Below is a small trained network, with its code and all its weights. Each question gives an input and a target symbol and asks what happens when units are switched off, that is, made to give their printed mean instead of their output.

import numpy as np


def w(rows, s, z=0):
    codes = np.array(rows[::2]) - 128.0
    scale = np.full(codes.shape[1], s)
    scale[-1] = z or s
    return codes * scale


def f(y):
    return y / 2 * (1 + np.tanh(0.7978845608 * (y + 0.044715 * y**3)))


def softmax(a):
    e = np.exp(a - a.max(-1, keepdims=True))
    return e / e.sum(-1, keepdims=True)


def log_softmax(a):
    a = a - a.max(-1, keepdims=True)
    return a - np.log(np.exp(a).sum(-1, keepdims=True))


def net(x, mask):
    ids = ['ΘΛΞαβγδεζημπτφψω'.index(c) for c in x.split()]
    T = len(ids)
    res = E[ids] + P[:T]
    u = 0
    for l in range(3):
        q, k, v = (res @ M[l].T for M in (Q, K, V))
        z = softmax(np.where(np.tri(T) > 0, q @ k.T / 3**0.5, -1e9)) @ v
        res = res + np.where(mask[u], z, O[l][:, -1]) @ O[l][:, :-1]
        u += 1
        y = f(res @ A[l][:, :-1].T + A[l][:, -1])
        res = res + np.where(mask[u : u + 4], y, B[l][:, -1]) @ B[l][:, :-1]
        u += 4
    return log_softmax(res[-1] @ U[:, :-1].T + U[:, -1])


Q, K, V, O, A, B = {}, {}, {}, {}, {}, {}
E = w([
[27,122,209],'Θ',
[166,141,195],'Λ',
[180,159,158],'Ξ',
[138,130,224],'α',
[154,151,171],'β',
[103,135,196],'γ',
[208,176,133],'δ',
[64,138,177],'ε',
[147,166,139],'ζ',
[97,153,154],'η',
[137,144,180],'μ',
[100,167,6],'π',
[223,150,190],'τ',
[138,144,179],'φ',
[119,173,122],'ψ',
[2,143,152],'ω',
],0.0073)
P = w([
[144,35,133],'0',
[141,73,144],'1',
[134,107,153],'2',
[130,132,159],'3',
[125,152,163],'4',
[122,171,166],'5',
[117,187,169],'6',
[113,201,172],'7',
[111,216,175],'8',
[108,229,177],'9',
[105,241,179],'10',
[105,254,179],'11',
],0.0067)
Q[0] = w([
[119,68,4],'0.h1',
[196,119,173],'0.h1',
[157,205,130],'0.h1',
],0.024)
K[0] = w([
[136,4,65],'0.h1',
[100,153,186],'0.h1',
[101,178,118],'0.h1',
],0.03)
V[0] = w([
[68,78,231],'0.h1',
[3,106,41],'0.h1',
[138,129,146],'0.h1',
],0.0029)
O[0] = w([
[105,167,45,209],'0.h1',
[252,141,132,4],'0.h1',
[110,129,124,150],'0.h1',
],0.0044,0.0014)
A[0] = w([
[127,125,127,1],'0.n1',
[124,117,2,20],'0.n2',
[130,102,200,83],'0.n3',
[125,115,79,124],'0.n4',
],0.022,0.0055)
B[0] = w([
[128,2,78,51],'0.n1',
[101,185,132,125],'0.n2',
[136,93,221,251],'0.n3',
[121,157,142,70],'0.n4',
],0.018,0.0022)
Q[1] = w([
[127,118,128],'1.h1',
[112,255,178],'1.h1',
[130,163,130],'1.h1',
],0.025)
K[1] = w([
[128,119,122],'1.h1',
[114,255,170],'1.h1',
[127,145,142],'1.h1',
],0.026)
V[1] = w([
[100,104,95],'1.h1',
[2,119,158],'1.h1',
[181,168,180],'1.h1',
],0.01)
O[1] = w([
[186,122,162,49],'1.h1',
[250,169,50,195],'1.h1',
[2,135,66,254],'1.h1',
],0.007,0.0049)
A[1] = w([
[36,97,127,161],'1.n1',
[121,231,203,160],'1.n2',
[134,110,51,2],'1.n3',
[137,9,26,131],'1.n4',
],0.014,0.006)
B[1] = w([
[5,108,143,160],'1.n1',
[159,33,110,251],'1.n2',
[191,61,139,121],'1.n3',
[131,180,162,124],'1.n4',
],0.015,0.014)
Q[2] = w([
[134,128,159],'2.h1',
[129,230,253],'2.h1',
[132,119,133],'2.h1',
],0.023)
K[2] = w([
[126,152,146],'2.h1',
[129,216,254],'2.h1',
[128,138,135],'2.h1',
],0.02)
V[2] = w([
[21,227,1],'2.h1',
[33,45,211],'2.h1',
[153,93,172],'2.h1',
],0.0079)
O[2] = w([
[151,36,125,87],'2.h1',
[141,254,206,247],'2.h1',
[122,164,134,148],'2.h1',
],0.013,0.012)
A[2] = w([
[86,130,159,221],'2.n1',
[74,103,36,106],'2.n2',
[210,168,135,254],'2.n3',
[81,252,46,138],'2.n4',
],0.019,0.0085)
B[2] = w([
[97,42,78,239],'2.n1',
[110,153,144,154],'2.n2',
[158,157,2,198],'2.n3',
[158,176,239,251],'2.n4',
],0.054,0.021)
U = w([
[155,238,112,35],'Θ',
[146,138,183,175],'Λ',
[170,22,157,119],'Ξ',
[124,223,193,51],'α',
[151,93,154,242],'β',
[154,191,137,191],'γ',
[38,27,153,46],'δ',
[167,178,91,176],'ε',
[115,56,102,171],'ζ',
[196,80,77,118],'η',
[169,124,147,236],'μ',
[106,124,120,255],'π',
[90,89,219,106],'τ',
[169,123,146,221],'φ',
[2,102,55,91],'ψ',
[82,196,30,2],'ω',
],0.0085,0.0091)

Each question gives the input, a string of symbols that net reads in full, and the target symbol t.
The units are the heads (3 rows each of Q, K, V and O) and the neurons (one row each of A and B). Each row of codes is followed by its name. A weight is (code - 128) times the scale printed after its matrix; where a second scale follows, it is the last column's (O, A, B and U).
mask holds one flag per unit, layer by layer, with each layer's heads first. A switched-off unit (its flag False) gives its mean, the last column of its rows in O or B, instead of its output. The means were averaged over made-up inputs and are rounded, as every weight is.
A unit's drop is (log p(t) with every unit on - log p(t) with that unit switched off) / (log p(t) with every unit on - log p(t) with every unit switched off).
The circuit of an input: a set's keep is (log p(t) with only the set's units on - log p(t) with every unit switched off) / (log p(t) with every unit on - log p(t) with every unit switched off). Starting from the 12 units with the biggest drops (on a tie, the unit counted first), units are removed one at a time, each time the one whose removal leaves the highest keep (on an exact tie, the one counted first), for as long as the keep stays at least 0.8.
circuit, biggest first: the units of the circuit, biggest drop first
most important unit: the unit with the biggest drop
top k neurons: the k neurons with the biggest drops, biggest first
top k neurons in layer l: the k neurons of layer l with the biggest drops, biggest first
input δ τ η Ξ Λ, target Ξ: most important unit => 1.h1
input τ δ Ξ τ α α ψ τ δ φ, target δ: top 3 neurons in layer 1 => (1.n1, 1.n2, 1.n4)
input δ β Θ δ τ τ β Ξ μ ψ τ, target ψ: top 2 neurons => (1.n2, 0.n3)
input α π α, target Ξ: top 4 neurons => (2.n4, 1.n2, 2.n3, 0.n3)
input τ Θ τ γ ζ τ φ ζ δ ω ω β, target ω: circuit, biggest first => (1.n1, 2.n3)
input β α ω τ δ δ, target δ: top 4 neurons => (1.n2, 2.n3, 0.n3, 2.n4)
input Ξ ε τ α τ τ τ α ζ ω ε γ, target ε: top 2 neurons => (1.n2, 2.n1)
input γ ζ α Ξ Θ δ μ, target δ: circuit, biggest first => (1.h1, 2.n3, 2.n4)
input δ ε ω ω φ ε τ, target ε: top 2 neurons => (2.n3, 1.n2)
input Ξ β Θ ω β η γ ζ α φ, target α: circuit, biggest first => (2.h1, 2.n4)
input ζ ψ φ η ε τ π Θ β Ξ Θ ε, target τ: top 2 neurons => (1.n2, 2.n3)
input ζ ε β γ ω δ η τ, target η: top 2 neurons => (1.n2, 0.n3)
input δ β δ τ ω ζ δ η α α ε φ, target ε: top 4 neurons => (1.n2, 2.n3, 1.n1, 2.n2)
input τ α δ τ Θ τ, target Θ: circuit, biggest first => (2.h1, 2.n3, 2.n4)
input Θ ω Λ ψ τ α τ ζ Λ, target ζ: circuit, biggest first => (1.h1, 2.n1, 1.n1)
input Θ ε δ γ α δ α, target δ: top neuron => (2.n1)
input μ μ α τ Θ τ α α δ β, target δ: circuit, biggest first => (1.n2, 1.h1, 2.n3, 2.n4)
input τ ψ τ α τ Ξ τ δ Θ ε τ δ, target τ: top 2 neurons => (1.n2, 2.n3)
input β τ δ, target τ: top 3 neurons => (2.n4, 2.n1, 1.n2)
input γ μ τ α ψ γ, target ψ: top 2 neurons => (1.n4, 0.n3)
input Ξ α δ ψ τ γ Θ ε, target Θ: top neuron in layer 2 => (2.n3)
input α α δ ψ β, target ψ: top 3 neurons => (2.n4, 0.n3, 1.n4)
input δ α Ξ τ Λ γ τ τ π Λ δ, target ω: circuit, biggest first => (1.n2, 2.n4, 2.n1)
input Ξ Θ α, target Θ: circuit, biggest first => (2.h1, 2.n3, 2.n4, 1.n2)
input β π τ γ δ τ α τ ζ ω Θ, target δ: circuit, biggest first => (2.n4, 2.n3)
input ε ψ ψ ε ε τ ε α ψ μ δ δ, target δ: top 3 neurons => (1.n2, 2.n3, 2.n4)
input γ δ τ ω, target τ: most important unit => 2.n4
